Each row comes from the steps of one path. Every step used is in the known rows, and no mark comes twice. Write the path behind each row, first mark first.
Known rows
W N U Y: 3	2	-2	25	-8	-16	-5	0	3	0	5	-2	-30	3	7	-7	-4	-3	-4	-6	-6	-2	-18	3	-4	7	22	1	12	5	-2	16	-3	3	-10	-11	-2	-13	8	10	-18
T R N W: -5	-4	-14	-10	9	14	-9	-1	-11	8	-9	-2	42	36	-10	8	2	5	3	21	-2	4	10	6	3	-3	-17	1	-1	-14	2	-15	1	-2	1	-3	4	-4	-16	-1	18
T R: -5	-2	-16	-14	1	-3	8	0	-12	0	13	1	34	2	4	8	3	3	0	7	19	3	-5	-17	-1	-2	-6	-1	-15	7	21	1	9	-6	10	0	-7	3	-23	-5	6
Y T R: -10	-2	-3	-19	-2	9	1	-2	-8	2	-1	5	15	2	9	7	-2	-2	4	13	20	0	3	-9	-2	-8	-5	-2	-13	5	20	-5	6	-6	7	6	-14	6	-16	-10	8
N U W: 1	5	4	1	-4	-3	-3	2	14	-2	-4	-9	-10	-28	-6	2	7	3	-3	-6	11	-1	-7	-4	4	2	11	2	-11	1	-10	7	-10	2	-7	10	-1	6	4	2	-3
N U W R T Y: 2	3	-11	-11	4	-11	-12	13	1	4	-1	-2	-22	-25	2	-10	1	-5	-1	1	14	5	5	-14	-2	-5	-19	-4	-18	17	-11	1	2	-2	-9	2	9	-9	1	-1	3
N U Y: 2	2	-7	15	-7	-13	1	-3	-1	-6	11	3	-16	-9	1	-2	-1	-2	-7	-6	2	-4	-22	-3	-4	7	16	0	8	-2	-3	12	-1	0	-10	-5	5	-10	6	4	-16
U Y T R N: -7	-1	1	-16	-2	14	-34	-15	-12	5	-3	8	20	33	-3	9	-5	-3	-1	18	-4	-3	9	-2	-3	0	-5	-1	2	-11	22	-2	0	4	8	-6	-17	1	-17	6	10
T Y: 2	-1	-13	7	6	-16	-13	8	-9	-4	21	2	6	0	9	-1	6	1	-2	8	26	5	-14	-11	-2	-1	-11	-2	-24	-1	0	3	7	-8	10	1	0	-10	-17	-8	4
W R T U Y: 5	-1	11	5	-2	-6	14	2	-4	-10	16	2	-13	-10	2	-8	-9	-3	-1	-9	-14	-5	-8	-8	-4	2	-7	-5	10	15	-5	0	6	-1	-6	-5	9	-18	21	0	-9
R T: -1	-2	-5	8	0	7	23	9	2	25	-8	4	21	-15	2	-3	-1	7	4	6	11	-1	-2	2	-3	-12	-6	-4	-16	15	4	-18	8	1	3	7	14	-5	-3	0	1
T Y W: 0	-1	0	8	8	-18	15	12	-5	-10	3	-2	4	-14	11	0	15	1	4	-8	16	15	3	-12	3	3	-12	-3	-1	-5	-5	4	0	-6	9	6	-2	3	-16	-14	3
Y W R N U: 4	1	-4	-15	-8	1	-14	-7	6	3	12	-4	-1	-1	-9	1	2	-4	-10	-8	-13	1	2	7	6	-2	3	4	5	-1	-5	19	-4	6	-3	-3	10	8	0	5	1
N W U Y T R: -9	-1	-1	-6	7	6	4	0	-9	-9	-20	7	-3	7	4	5	-6	-4	6	9	8	-1	6	-8	-8	1	-9	-1	1	-2	13	-18	6	-7	-4	1	-15	4	-3	-8	1
R N W U Y: 3	-1	-3	16	11	0	2	-2	-4	-11	-12	6	4	16	-10	4	-4	6	0	-2	-12	-5	-5	5	-8	10	0	1	8	-14	-1	-22	2	-1	-2	-8	0	-5	11	6	-3
T U Y: 6	-1	15	21	-2	-11	3	-3	-4	-20	24	3	-6	6	3	-2	-6	0	-4	-8	-7	-4	-21	-7	-3	7	3	-2	8	-1	-4	5	3	-3	-1	-2	0	-14	15	-2	-10
R N U: 4	1	-4	5	-8	3	-40	-13	6	14	14	0	7	20	-10	3	-1	0	-12	5	-4	-4	-14	11	1	-5	9	4	-10	-11	-1	10	-4	5	0	3	8	2	-4	9	-1
R N W U Y T: -3	-1	11	11	5	16	-13	-4	1	-4	-24	9	-17	15	-2	2	-10	-1	5	6	-9	-9	4	14	-6	1	1	1	8	-15	0	-21	0	-1	-3	1	-6	1	15	0	-2
Y W: 0	-2	3	3	2	-5	42	9	1	-4	-1	-4	19	-23	7	2	13	6	5	-14	10	10	4	-4	6	2	1	-1	7	-1	-2	1	0	-2	10	8	2	10	-12	-12	0
Y T R N: -7	-2	0	-19	-1	18	-33	-14	-9	11	-2	6	30	35	-4	10	-4	-1	0	21	1	-1	10	2	-1	-6	-6	0	-9	-8	23	-5	1	2	13	1	-13	7	-18	2	15
Y T U W R: 2	1	16	-31	-3	6	16	4	6	-20	17	-7	-16	-32	-1	-5	-5	-4	5	-12	-5	-7	12	-7	9	0	-5	-1	-4	19	-14	10	-1	-2	-1	4	-1	3	23	-7	5
N W: -1	-5	-16	6	7	7	25	11	-4	3	-2	-4	27	4	-2	2	6	7	7	8	8	2	-1	9	5	-4	-6	1	-2	-2	-12	-12	4	-6	-1	2	15	-8	-3	-7	6
N W U Y T: -3	-1	8	13	4	11	9	2	1	-8	-22	8	-23	-4	4	1	-8	-1	7	2	2	-8	1	10	-7	1	3	0	7	-7	-3	-24	2	-4	-4	3	-4	1	17	-7	-6
W N U: 4	0	-3	21	-9	-11	-5	0	12	15	12	-7	-21	7	6	-6	-1	-1	-5	-3	2	0	-18	12	0	-5	19	4	-7	8	-3	19	-1	1	-4	0	2	-1	3	6	-11

Write each row's path
-1	-2	-7	-20	1	4	56	15	-1	12	-7	-1	10	-37	5	-7	2	0	8	-11	0	4	19	-4	4	-8	-13	-5	3	26	-3	-9	8	1	2	0	19	1	-1	-6	2 -> Y W R T
3	-2	-15	-30	-2	10	1	-8	-6	5	26	0	31	8	-10	2	-2	1	-1	5	-13	-6	9	3	6	-1	-3	1	-6	6	5	11	5	4	14	-13	10	1	-6	8	13 -> W R N
0	-1	-10	13	7	-11	-9	12	-6	14	1	5	3	-6	8	-6	3	1	1	10	23	6	-5	-9	-5	-9	-18	-5	-24	8	-1	-11	9	-4	4	4	6	-14	-12	-5	4 -> R T Y
-3	2	4	-9	-11	10	-13	-9	1	-3	1	7	-30	-2	1	-3	-10	-10	-2	2	-9	-10	2	8	0	-2	11	1	14	-1	-3	11	-3	5	-9	-5	-2	-2	11	3	-7 -> W R N U Y T
5	0	-10	-16	-10	3	-20	-10	4	7	23	-2	0	6	-12	1	-3	-5	-11	-1	-10	-6	-6	8	5	-5	5	4	-7	2	-4	21	-1	5	-2	-4	12	2	0	10	1 -> W R N U
-1	2	5	3	-1	-10	3	-4	-3	-9	-12	-1	1	4	0	4	7	-4	-4	-11	-8	10	3	-9	0	10	2	-1	24	-11	4	6	-8	4	-6	-3	-7	7	-10	-1	-5 -> T R N U Y W
6	2	26	6	2	-2	-4	1	9	-15	8	-8	-2	-14	-3	1	3	6	1	-7	2	-1	-5	-8	4	4	-2	-1	-11	0	-11	0	-7	-2	2	13	-7	1	14	-4	3 -> T U W
3	3	-9	-5	-8	-6	-13	-10	-3	-6	17	3	-12	4	-8	-1	-5	-5	-8	-5	-14	-6	-8	-1	-1	7	10	1	14	1	-2	17	-2	5	-9	-15	7	-9	8	13	-10 -> W R N U Y
0	1	7	9	2	-6	15	8	9	8	-6	-12	-6	-6	8	-6	4	7	10	-2	3	1	6	2	3	4	16	0	-4	11	-1	7	-6	2	6	-1	-12	1	1	8	1 -> U W N
3	1	5	23	-7	-12	3	4	13	9	0	-9	-26	-1	9	-8	5	-2	-2	-12	-1	7	-7	10	3	-2	16	4	5	5	-7	19	-6	2	-5	4	-2	6	0	2	-11 -> Y W N U
-1	-3	-15	-20	-2	6	41	11	-2	17	6	2	15	-30	2	-6	-4	2	6	-1	3	-4	10	-2	2	-11	-10	-4	-9	31	1	-7	13	0	3	-2	23	-6	3	-1	3 -> W R T
-4	1	7	9	-11	4	-10	-4	3	-1	-5	7	-33	-10	8	-3	-7	-7	-1	3	4	-7	-9	7	-2	-3	14	0	8	-2	-3	3	-2	1	-10	4	-4	-3	11	-3	-13 -> N U Y T
2	2	35	4	-1	8	-11	0	12	-13	-2	-6	-16	-14	2	-1	-1	2	4	-1	2	-4	1	-1	3	-1	-1	-2	-8	-1	-12	-4	-9	-2	-1	18	-13	5	20	-8	3 -> Y T U W
2	5	8	-4	-4	4	-25	-6	13	4	-7	-7	-1	-4	-12	3	5	3	-5	1	-1	-1	1	1	4	3	8	2	-9	-8	-7	6	-13	6	-6	7	-4	7	4	9	4 -> R N U W
1	2	5	15	-3	-14	26	4	3	-11	-7	-2	-12	-20	6	-1	9	-1	-2	-18	-1	9	-5	-6	1	10	10	0	23	-5	-8	9	-5	1	-7	0	0	4	-1	-5	-14 -> N U Y W
4	2	3	24	-2	-21	-13	6	10	6	0	-8	-34	5	13	-9	5	-4	-4	-8	3	11	-8	4	0	-1	8	3	-1	2	-9	20	-6	-1	-5	2	-5	2	-4	0	-10 -> T Y W N U
-3	1	0	-6	-8	10	-48	-16	2	13	1	2	-2	26	-6	6	-5	-6	-11	13	-1	-2	-6	5	0	-9	2	3	-10	-8	10	7	-4	4	-3	5	-7	6	-10	5	3 -> Y T R N U
2	2	8	12	-1	-9	9	-2	2	-7	-9	-1	-4	-4	0	0	7	-1	-4	-14	-9	8	0	-1	1	11	8	0	25	-13	-5	9	-8	5	-5	-2	-1	4	-2	1	-9 -> R N U Y W
5	2	-6	-14	-3	-7	-28	-6	2	-1	15	-2	-9	4	-7	-2	3	-7	-11	-3	-8	4	1	0	4	-1	-5	3	-2	-2	-8	20	-4	3	-3	-4	6	4	-5	4	1 -> T Y W R N U
-2	-4	-19	-19	4	12	46	16	-3	16	-6	-2	14	-22	-2	-8	-2	2	9	3	-1	-1	16	4	4	-12	-17	-3	-3	24	-10	-16	10	-2	-5	-3	29	-9	7	-4	5 -> N W R T
-4	5	11	-14	-3	11	-38	-9	9	5	-20	-4	-7	0	-9	5	1	-2	-3	8	0	-1	9	-2	1	0	4	1	-6	-8	1	3	-14	6	-7	10	-16	12	2	4	6 -> Y T R N U W
2	1	-8	-36	0	12	2	-5	-2	0	13	-4	24	-4	-13	3	1	3	1	1	-12	-6	18	-1	8	4	-2	0	-3	3	2	8	-3	6	10	-10	4	5	0	10	14 -> U W R N
1	-2	6	17	2	-10	35	10	5	7	-2	-9	-1	3	16	-7	8	5	10	-11	-2	10	8	6	4	2	12	0	8	8	1	10	-2	1	11	-1	-6	5	-6	-1	-2 -> Y W N
-2	-3	1	0	14	16	-18	-5	1	-1	-22	5	12	28	-11	8	-5	4	2	9	-5	-4	8	11	-6	-3	-14	4	-12	-14	7	-33	5	-5	5	5	-6	12	3	-1	11 -> Y T R N W U
5	1	8	17	16	-13	13	11	5	-5	-16	5	-6	-10	3	-1	6	5	1	-15	10	7	3	-7	-9	0	-16	-2	-17	0	1	-27	7	-6	9	11	-3	13	-1	-9	-2 -> R T Y W U
5	-3	-4	11	14	10	-8	-1	3	0	-10	1	21	24	-15	6	-2	10	1	2	-9	-4	-1	14	-5	0	-10	4	-14	-16	-2	-29	5	-4	7	3	6	6	5	3	9 -> R N W U
-6	-1	5	4	-6	7	11	0	-3	-4	-5	8	-14	-8	11	0	-5	-2	6	5	6	-8	-2	5	-2	0	11	-2	8	-1	3	-4	1	0	0	1	-6	-6	5	-6	-7 -> U Y T
-10	0	-3	-15	-2	3	-1	-3	-12	-5	-6	6	4	3	9	5	-4	-5	4	10	14	0	1	-13	-5	0	-2	-3	1	3	21	-2	4	-3	1	-2	-17	-2	-11	-6	1 -> U Y T R
-8	-4	-7	-10	7	22	-18	-3	-9	8	-17	-1	29	36	-6	6	-1	1	5	24	-2	2	15	11	3	-7	-16	2	1	-15	3	-16	0	-2	-1	0	-1	0	-12	-3	18 -> Y T R N W
-1	0	7	22	2	-14	37	9	0	-1	-8	-7	-14	-1	17	-8	5	2	10	-12	-7	9	6	1	1	9	16	-1	23	8	2	12	-4	2	4	-9	-10	-1	-4	3	-8 -> U Y W N
2	0	-5	18	11	-7	23	5	-3	-14	-8	4	-2	0	-4	3	-2	6	3	-6	-3	-5	-10	0	-8	10	0	1	5	-8	-3	-21	6	-6	-3	-7	5	-5	11	1	-7 -> N W U Y
0	3	-7	4	-5	-6	-28	-13	-7	-2	5	5	-1	19	-6	5	-3	-4	-11	5	-7	-2	-13	-6	-6	7	8	0	9	-9	10	12	-3	4	-9	-11	-5	-7	-4	11	-7 -> T R N U Y
6	-1	11	-19	0	3	0	-8	-5	-13	18	0	11	9	-7	-1	-2	-3	-2	-11	-28	1	13	-2	6	7	-6	0	19	-1	-2	13	-2	4	7	-11	3	2	6	4	6 -> T U Y W R N
